Below are the code and all the weights of a small trained network. Each question names an input and a class and asks about switching units off, where a switched-off unit gives its printed mean instead of its output.

import numpy as np


def w(rows, s, z=0):
    codes = np.array(rows[::2]) - 128.0
    scale = np.full(codes.shape[1], s)
    scale[-1] = z or s
    return codes * scale


def f(y):
    return y / 2 * (1 + np.tanh(0.7978845608 * (y + 0.044715 * y**3)))


def log_softmax(a):
    a = a - a.max(-1, keepdims=True)
    return a - np.log(np.exp(a).sum(-1, keepdims=True))


def net(x, mask):
    res = np.array(x, float).reshape(1, 6) / 4 @ E
    y = f(res @ A[0][:, :-1].T + A[0][:, -1])
    res = res + np.where(mask, y, B[0][:, -1]) @ B[0][:, :-1]
    return log_softmax(res[-1] @ U[:, :-1].T + U[:, -1])


A, B = {}, {}
E = w([
[129,129,129],'x0',
[129,129,129],'x1',
[254,120,146],'x2',
[114,173,217],'x3',
[113,30,168],'x4',
[129,126,128],'x5',
],0.0092)
A[0] = w([
[92,254,112,52],'neuron 0',
[81,164,19,17],'neuron 1',
[191,187,110,76],'neuron 2',
[93,51,43,13],'neuron 3',
[216,98,197,8],'neuron 4',
[190,133,83,123],'neuron 5',
[170,36,109,3],'neuron 6',
[80,119,212,46],'neuron 7',
[162,209,213,20],'neuron 8',
],0.016,0.0063)
B[0] = w([
[129,8,65,245],'neuron 0',
[192,241,106,223],'neuron 1',
[99,209,200,217],'neuron 2',
[108,12,99,239],'neuron 3',
[119,24,33,253],'neuron 4',
[101,197,204,217],'neuron 5',
[178,238,100,210],'neuron 6',
[36,120,252,193],'neuron 7',
[181,153,35,241],'neuron 8',
],0.024,0.0061)
U = w([
[188,178,103,241],'0',
[113,38,117,111],'1',
[107,191,250,2],'2',
],0.011,0.0044)

Each question gives the input, the list of numbers given to net, and the class t.
The units are the neurons (one row each of A and B). Each row of codes is followed by its name. A weight is (code - 128) times the scale printed after its matrix; where a second scale follows, it is the last column's (A, B and U).
mask holds one flag per neuron, in row order. A switched-off neuron (its flag False) gives its mean, the last column of its row in B, instead of its output. The means were averaged over made-up inputs and are rounded, as every weight is.
A unit's drop is (log p(t) with every unit on - log p(t) with that unit switched off) / (log p(t) with every unit on - log p(t) with every unit switched off).
The circuit of an input: a set's keep is (log p(t) with only the set's units on - log p(t) with every unit switched off) / (log p(t) with every unit on - log p(t) with every unit switched off). Starting from all 9 units, units are removed one at a time, each time the one whose removal leaves the highest keep (on an exact tie, the one counted first), for as long as the keep stays at least 0.8.
units of the circuit, in order: the units of the circuit, biggest drop first
most important unit: the unit with the biggest drop
top k neurons: the k neurons with the biggest drops, biggest first
drop when u is switched off: that unit's drop, to one decimal
input [5,-2,-7,-3,0,-7], class 0: most important unit -> neuron 1
input [6,5,1,-8,1,-4], class 0: top 2 neurons -> (neuron 6; neuron 4)
input [-3,7,3,0,0,3], class 2: units of the circuit, in order -> (neuron 0; neuron 8)
input [1,-7,3,-8,5,2], class 0: top 2 neurons -> (neuron 6; neuron 0)
input [0,1,7,5,3,0], class 1: top 2 neurons -> (neuron 4; neuron 1)
input [7,-3,3,-1,6,3], class 0: top 4 neurons -> (neuron 6; neuron 0; neuron 3; neuron 7)
input [1,8,6,-2,6,0], class 0: top 2 neurons -> (neuron 6; neuron 3)
input [-7,5,3,-5,8,6], class 0: top 3 neurons -> (neuron 6; neuron 0; neuron 7)
input [4,0,-8,2,-7,-2], class 1: top 4 neurons -> (neuron 0; neuron 6; neuron 8; neuron 2)
input [-4,-3,-1,4,-7,-4], class 1: top 2 neurons -> (neuron 0; neuron 6)
input [7,5,6,-1,-5,-1], class 2: top 2 neurons -> (neuron 2; neuron 5)
input [5,1,0,2,7,-3], class 2: top 3 neurons -> (neuron 0; neuron 3; neuron 7)
input [-1,-6,-8,8,-7,-3], class 1: drop when neuron 0 is switched off -> 3.1
input [2,2,-2,7,4,8], class 2: drop when neuron 7 is switched off -> 0.1
input [-4,6,-2,8,-4,8], class 1: most important unit -> neuron 0
input [-6,-1,5,8,3,1], class 1: drop when neuron 4 is switched off -> 1.0
input [-7,-1,-2,8,-4,4], class 1: drop when neuron 0 is switched off -> 1.2
